Small tables with named rows and columns. After each table, cells are looked up by row and column.

Potukem:
	Ged	Navat	Fur	Perozuk
Sufuf	-2.7	-3.0	-4.9	6.4
Memepa	-2.7	-3.3	-5.5	7.1
Dof	1.2	2.2	4.3	-7.9

What is the Ged of Dof in Potukem? 1.2
What is the Navat of Memepa in Potukem? -3.3
What is the Fur of Sufuf in Potukem? -4.9
What is the Fur of Dof in Potukem? 4.3
What is the Fur of Memepa in Potukem? -5.5
What is the Ged of Memepa in Potukem? -2.7
What is the Ged of Sufuf in Potukem? -2.7
What is the Navat of Dof in Potukem? 2.2
What is the Navat of Sufuf in Potukem? -3.0
What is the Perozuk of Dof in Potukem? -7.9
What is the Perozuk of Sufuf in Potukem? 6.4
What is the Perozuk of Memepa in Potukem? 7.1

Rosi =
,Biso,Vinu,Zol,Gubagir,Rinakik,Fusonad,Teranep,Zike,Munez,Piriga
Balo,-0.42,-0.22,-0.39,-0.34,-0.26,0.02,0.51,0.83,0.74,0.32
Zoki,-0.41,-0.24,-0.43,-0.38,-0.40,-0.42,-0.19,0.13,0.62,0.88
Zik,0.68,-0.22,0.87,0.60,0.10,-0.25,-0.36,-0.41,-0.39,-0.41
Bedolen,-0.39,-0.30,-0.39,-0.40,-0.39,-0.41,-0.27,0.04,0.51,0.87
Digi,0.47,0.28,-0.02,-0.24,-0.38,-0.40,-0.41,-0.44,-0.39,-0.40
Supo,-0.37,-0.76,-0.41,-0.40,-0.41,-0.38,-0.37,-0.16,0.22,0.66

Supo, Teranep: -0.37
Digi, Zike: -0.44
Zoki, Rinakik: -0.40
Digi, Munez: -0.39
Balo, Fusonad: 0.02
Supo, Piriga: 0.66
Bedolen, Gubagir: -0.40
Zik, Vinu: -0.22
Balo, Rinakik: -0.26
Bedolen, Munez: 0.51
Digi, Teranep: -0.41
Zoki, Biso: -0.41
Zoki, Teranep: -0.19
Supo, Biso: -0.37
Digi, Fusonad: -0.40
Zoki, Piriga: 0.88
Zoki, Munez: 0.62
Which row has the largest Munez? Balo

Pazevo:
,Rar,Fos,Soraze
Degu,4.0,-5.4,-4.6
Doma,6.0,-2.6,-6.7
Reb,6.0,-2.1,-6.7
Zup,6.2,-1.2,-6.4

Rar of Zup = 6.2
Rar of Doma = 6.0
Fos of Degu = -5.4
Fos of Reb = -2.1
Soraze of Zup = -6.4
Soraze of Degu = -4.6

Table Ruve
         Kadon    Gef  Dinobe  Turola
Bafiv     4934   4021    3593     -72
Lezupe    6613   5238    6478     398
Zemaku   -4915  -1064   -3022    2263
Gepotiz   3786   4886    5846     898
Dozomi    5503   4230    5312      98
Filafed   1953   2320    3245    1844
Remur    -6055  -1343   -3992    2203
Noduk      782   1592    1930    1023
Lasaki    -889   1422     216    1373
Rit      -3133    587       7    2981

What is the Turola of Rit in Ruve?
2981
What is the Gef of Lezupe in Ruve?
5238
What is the Gef of Bafiv in Ruve?
4021
What is the Gef of Rit in Ruve?
587
What is the Dinobe of Lezupe in Ruve?
6478
What is the Gef of Lasaki in Ruve?
1422
What is the Gef of Dozomi in Ruve?
4230
What is the Gef of Noduk in Ruve?
1592
What is the Kadon of Dozomi in Ruve?
5503
What is the Dinobe of Bafiv in Ruve?
3593

Table Zur
fields: Dagufif, Piz, Tez, Dukadi, Tiv, Tivol, Fiso
Gopovam: [0.527, 0.507, 0.954, 0.520, 0.532, 0.537, 0.475]
Nakub: [0.529, 0.498, 0.686, 0.513, 0.510, 0.599, 0.498]
Mufad: [0.493, 0.562, 0.651, 0.535, 0.511, 0.514, 0.658]
Nubeb: [0.518, 0.536, -0.795, 0.533, 0.500, 0.470, 0.519]
Saz: [0.510, 0.552, -0.607, 0.545, 0.526, 0.371, 0.496]

What is the Tez of Gopovam in Zur?
0.954
What is the Tez of Nakub in Zur?
0.686
What is the Dukadi of Nakub in Zur?
0.513
What is the Tiv of Saz in Zur?
0.526
What is the Piz of Nubeb in Zur?
0.536
What is the Tivol of Mufad in Zur?
0.514
What is the Fiso of Nubeb in Zur?
0.519
What is the Tez of Mufad in Zur?
0.651
What is the Tivol of Saz in Zur?
0.371
What is the Piz of Nakub in Zur?
0.498
What is the Tez of Saz in Zur?
-0.607
What is the Tivol of Nakub in Zur?
0.599
What is the Tez of Nubeb in Zur?
-0.795
What is the Dagufif of Saz in Zur?
0.510
What is the Dagufif of Nakub in Zur?
0.529
What is the Tiv of Mufad in Zur?
0.511
What is the Dukadi of Saz in Zur?
0.545

Geve:
         Noduviv   Bem  Gasuk  Luvetu  Gofulav   Bom  Beme  Diga
Fizined     55.6  56.4   53.7    55.8     56.8  55.8  56.2  55.6
Denuz       43.6  42.5   53.7    79.2     47.3  35.0  43.3  72.9
Lumog       59.8  51.2   60.3    49.5     79.6  21.9  35.7  71.2
Raparo      73.0  39.8   87.3    51.5     39.1  54.4  42.0  57.3
Perage      56.4  57.0   55.0    55.9     56.2  56.6  55.4  56.4
Lon         55.9  55.2   56.8    56.2     55.8  55.8  56.3  56.1

What is the Gofulav of Fizined in Geve?
56.8
What is the Noduviv of Fizined in Geve?
55.6
What is the Luvetu of Denuz in Geve?
79.2
What is the Noduviv of Raparo in Geve?
73.0
What is the Noduviv of Perage in Geve?
56.4
What is the Bem of Denuz in Geve?
42.5
What is the Luvetu of Fizined in Geve?
55.8
What is the Gasuk of Denuz in Geve?
53.7
What is the Noduviv of Denuz in Geve?
43.6
What is the Bem of Lon in Geve?
55.2
What is the Diga of Lumog in Geve?
71.2
What is the Beme of Perage in Geve?
55.4
What is the Diga of Perage in Geve?
56.4
What is the Luvetu of Lon in Geve?
56.2
What is the Gasuk of Perage in Geve?
55.0

Table Kekadi
	Tuda	Gofif	Galuk
Referu	277	-967	-781
Sog	19	176	-113
Ginok	-518	-805	-382
Gafe	-124	905	458
Duv	-114	415	-364
Feramu	232	252	-388
Zamos	-345	534	-67
Ret	-140	111	236
Vezi	-23	-47	-77
Kol	-471	-807	-290

Tuda of Gafe = -124
Galuk of Duv = -364
Gofif of Ginok = -805
Gofif of Gafe = 905
Tuda of Ret = -140
Galuk of Zamos = -67
Gofif of Referu = -967
Tuda of Kol = -471
Tuda of Vezi = -23
Tuda of Referu = 277
Galuk of Sog = -113
Galuk of Vezi = -77
Gofif of Sog = 176
Galuk of Feramu = -388

Risa =
cols = Nis, Melo, Fimimi, Dagut, Samumaf
Leb: [511, -204, -59, 640, 12]
Tav: [-557, -314, 37, -581, -81]
Ven: [-221, -693, -374, 86, 279]
Nedemid: [227, -317, 509, 116, -568]
Vefefa: [-294, 40, -565, -94, 590]
Gera: [398, -367, -202, 636, 132]
Nur: [307, 260, 538, 49, -527]
Gan: [428, 644, -54, 349, 154]

What is the Dagut of Nur in Risa? 49
What is the Fimimi of Leb in Risa? -59
What is the Nis of Gan in Risa? 428
What is the Dagut of Leb in Risa? 640
What is the Samumaf of Gera in Risa? 132
What is the Dagut of Nedemid in Risa? 116
What is the Dagut of Ven in Risa? 86
What is the Dagut of Gera in Risa? 636
What is the Fimimi of Vefefa in Risa? -565
What is the Dagut of Tav in Risa? -581
What is the Nis of Vefefa in Risa? -294
What is the Nis of Tav in Risa? -557
What is the Samumaf of Leb in Risa? 12
What is the Fimimi of Nur in Risa? 538
Row with the largest Dagut: Leb

Sodav =
         Vusufi  Teno   Tos   Lub  Tikur
Gafulaf    4148  4535  5344  2853   4903
Fak        4285  4009  3096  2879   2394
Gagu        404  5978  5350  4429   5873
Zivazez    5717  4268  3932  3173   6815
Banu       4415  5655  4301  3277   3505
Fefutib    4107  1584  7733  1243   3255
Zabasi     2704  8364  2606  3857   4539
Duro       3488  4716  3604  3714   3112
Bov        2719  4857  5280  4193   4076
Taz        2728  7518  3846  3670   3721
Vatap      5556  2064  2701  4228   3787
Bude       5872  6980  5690  5299   4616
Rukazil    4146   588  5183  1491   3896

Gagu, Vusufi: 404
Duro, Lub: 3714
Taz, Tikur: 3721
Fefutib, Teno: 1584
Vatap, Lub: 4228
Fak, Tikur: 2394
Banu, Teno: 5655
Bov, Tos: 5280
Rukazil, Tikur: 3896
Vatap, Tikur: 3787
Gagu, Lub: 4429
Vatap, Vusufi: 5556
Fak, Lub: 2879
Fefutib, Lub: 1243
Row with the largest Lub: Bude

Detis =
|  | Nuza | Gik | Pofuf | Biv |
|---|---|---|---|---|
| Big | 154 | 134 | 101 | 85 |
| Nogak | 85 | 92 | 67 | 139 |
| Muke | 136 | 83 | 53 | 105 |
| Rad | 117 | 89 | 78 | 133 |
| Rasive | 134 | 110 | 129 | 84 |
| Raragit | 82 | 132 | 139 | 132 |
| Diza | 62 | 90 | 36 | 208 |
| Runos | 94 | 94 | 123 | 122 |
| Muno | 112 | 155 | 175 | 128 |
| Gid | 148 | 137 | 86 | 105 |
| Keb | 129 | 93 | 67 | 108 |
| Ziz | 84 | 134 | 125 | 119 |
| Gipal | 133 | 100 | 76 | 113 |

Biv of Big: 85
Biv of Muno: 128
Pofuf of Rasive: 129
Nuza of Rad: 117
Gik of Muke: 83
Nuza of Nogak: 85
Gik of Rasive: 110
Pofuf of Ziz: 125
Pofuf of Gipal: 76
Nuza of Ziz: 84
Gik of Nogak: 92
Gik of Gid: 137
Nuza of Rasive: 134

